Below are the code and all the weights of a small trained network. Each question names an input and a target symbol and asks about switching units off, where a switched-off unit gives its printed mean instead of its output.

import numpy as np


def w(rows, s, z=0):
    codes = np.array(rows[::2]) - 128.0
    scale = np.full(codes.shape[1], s)
    scale[-1] = z or s
    return codes * scale


def norm(h):
    return h / np.sqrt((h * h).mean(-1, keepdims=True) + 1e-5)


def f(y):
    return np.maximum(y, 0)


def softmax(a):
    e = np.exp(a - a.max(-1, keepdims=True))
    return e / e.sum(-1, keepdims=True)


def log_softmax(a):
    a = a - a.max(-1, keepdims=True)
    return a - np.log(np.exp(a).sum(-1, keepdims=True))


def net(x, mask):
    ids = ['ΨΩβδεηλπστ'.index(c) for c in x.split()]
    T = len(ids)
    res = E[ids] + P[:T]
    u = 0
    for l in range(2):
        q, k, v = (norm(res) @ M[l].T for M in (Q, K, V))
        z = softmax(np.where(np.tri(T) > 0, q @ k.T / 2**0.5, -1e9)) @ v
        res = res + np.where(mask[u], z, O[l][:, -1]) @ O[l][:, :-1]
        u += 1
        y = f(norm(res) @ A[l][:, :-1].T + A[l][:, -1])
        res = res + np.where(mask[u : u + 4], y, B[l][:, -1]) @ B[l][:, :-1]
        u += 4
    return log_softmax(norm(res)[-1] @ U[:, :-1].T + U[:, -1])


Q, K, V, O, A, B = {}, {}, {}, {}, {}, {}
E = w([
[125,161,101],'Ψ',
[147,27,62],'Ω',
[33,3,100],'β',
[130,162,132],'δ',
[135,139,112],'ε',
[119,104,110],'η',
[65,149,46],'λ',
[155,161,137],'π',
[147,90,224],'σ',
[126,161,101],'τ',
],0.031)
P = w([
[6,150,37],'0',
[29,108,36],'1',
[57,92,31],'2',
[66,95,45],'3',
[78,101,92],'4',
[101,125,131],'5',
[110,118,162],'6',
[129,98,174],'7',
[135,106,193],'8',
[143,121,200],'9',
[148,138,232],'10',
[168,118,236],'11',
[163,109,201],'12',
],0.0025)
Q[0] = w([
[254,108,134],'0.h0',
[30,172,52],'0.h0',
],0.0099)
K[0] = w([
[45,79,51],'0.h0',
[254,70,88],'0.h0',
],0.0075)
V[0] = w([
[140,92,91],'0.h0',
[253,183,187],'0.h0',
],0.0049)
O[0] = w([
[255,218,131,175],'0.h0',
[203,187,112,1],'0.h0',
],0.0035,0.00091)
A[0] = w([
[64,84,249,70],'0.n0',
[175,37,118,179],'0.n1',
[131,161,53,3],'0.n2',
[181,120,63,96],'0.n3',
],0.012,0.0052)
B[0] = w([
[199,48,130,167],'0.n0',
[112,104,249,254],'0.n1',
[154,150,213,182],'0.n2',
[116,134,179,192],'0.n3',
],0.011,0.004)
Q[1] = w([
[115,178,252],'1.h0',
[198,142,181],'1.h0',
],0.029)
K[1] = w([
[141,146,253],'1.h0',
[157,176,176],'1.h0',
],0.025)
V[1] = w([
[175,194,133],'1.h0',
[11,195,253],'1.h0',
],0.011)
O[1] = w([
[145,117,56,183],'1.h0',
[93,250,64,254],'1.h0',
],0.017,0.009)
A[1] = w([
[245,119,238,253],'1.n0',
[130,124,128,80],'1.n1',
[185,8,65,19],'1.n2',
[164,171,95,169],'1.n3',
],0.014,0.0041)
B[1] = w([
[153,248,34,165],'1.n0',
[125,113,145,128],'1.n1',
[137,112,245,151],'1.n2',
[175,72,76,254],'1.n3',
],0.014,0.0075)
U = w([
[94,126,124,45],'Ψ',
[71,76,130,213],'Ω',
[79,103,123,99],'β',
[165,77,59,163],'δ',
[91,159,108,45],'ε',
[7,103,52,52],'η',
[60,114,98,57],'λ',
[61,202,175,162],'π',
[136,120,171,254],'σ',
[192,197,181,51],'τ',
],0.019,0.0063)

Each question gives the input, a string of symbols that net reads in full, and the target symbol t.
The units are the heads (2 rows each of Q, K, V and O) and the neurons (one row each of A and B). Each row of codes is followed by its name. A weight is (code - 128) times the scale printed after its matrix; where a second scale follows, it is the last column's (O, A, B and U).
mask holds one flag per unit, layer by layer, with each layer's heads first. A switched-off unit (its flag False) gives its mean, the last column of its rows in O or B, instead of its output. The means were averaged over made-up inputs and are rounded, as every weight is.
A unit's drop is (log p(t) with every unit on - log p(t) with that unit switched off) / (log p(t) with every unit on - log p(t) with every unit switched off).
The circuit of an input: a set's keep is (log p(t) with only the set's units on - log p(t) with every unit switched off) / (log p(t) with every unit on - log p(t) with every unit switched off). Starting from all 10 units, units are removed one at a time, each time the one whose removal leaves the highest keep (on an exact tie, the one counted first), for as long as the keep stays at least 0.8.
circuit, biggest first: the units of the circuit, biggest drop first
most important unit: the unit with the biggest drop
k most important neurons: the k neurons with the biggest drops, biggest first
k most important neurons of layer l: the k neurons of layer l with the biggest drops, biggest first
drop when u is switched off: that unit's drop, to one decimal
input η Ψ π δ π τ τ π, target δ: circuit, biggest first -> [0.n1; 1.h0]
input η Ψ π π π δ, target δ: circuit, biggest first -> [0.n1; 1.h0; 0.n3]
input π δ η π η σ Ω σ σ δ π δ, target δ: most important unit -> 0.n0
input λ δ η π λ λ δ π π τ, target δ: circuit, biggest first -> [0.n1; 1.h0; 0.n2]
input π λ τ π σ π π λ π τ π Ψ, target δ: circuit, biggest first -> [0.n1; 1.h0; 1.n3]
input η λ η η Ω, target σ: 2 most important neurons -> [1.n2; 0.n2]
input Ψ η δ π η π π λ δ π π π Ψ, target δ: 4 most important neurons -> [0.n1; 0.n2; 1.n3; 0.n3]
input η τ η ε β Ω, target Ω: 2 most important neurons -> [0.n3; 0.n0]
input η π π λ η π π δ σ η Ω π τ, target δ: 3 most important neurons -> [0.n0; 0.n1; 1.n3]
input π δ λ τ π η π π η δ δ π η, target π: 2 most important neurons -> [0.n1; 0.n3]
input σ λ τ η π η, target π: drop when 1.h0 is switched off -> 0.3
input π δ π Ω π, target δ: drop when 1.h0 is switched off -> 0.4
input π η η λ π π τ λ η η π β, target Ω: drop when 1.h0 is switched off -> 0.1
input η λ Ω π τ η σ π δ Ψ Ω, target σ: drop when 1.n3 is switched off -> 0.0
input π π δ π β, target Ω: most important neuron of layer 0 -> [0.n0]
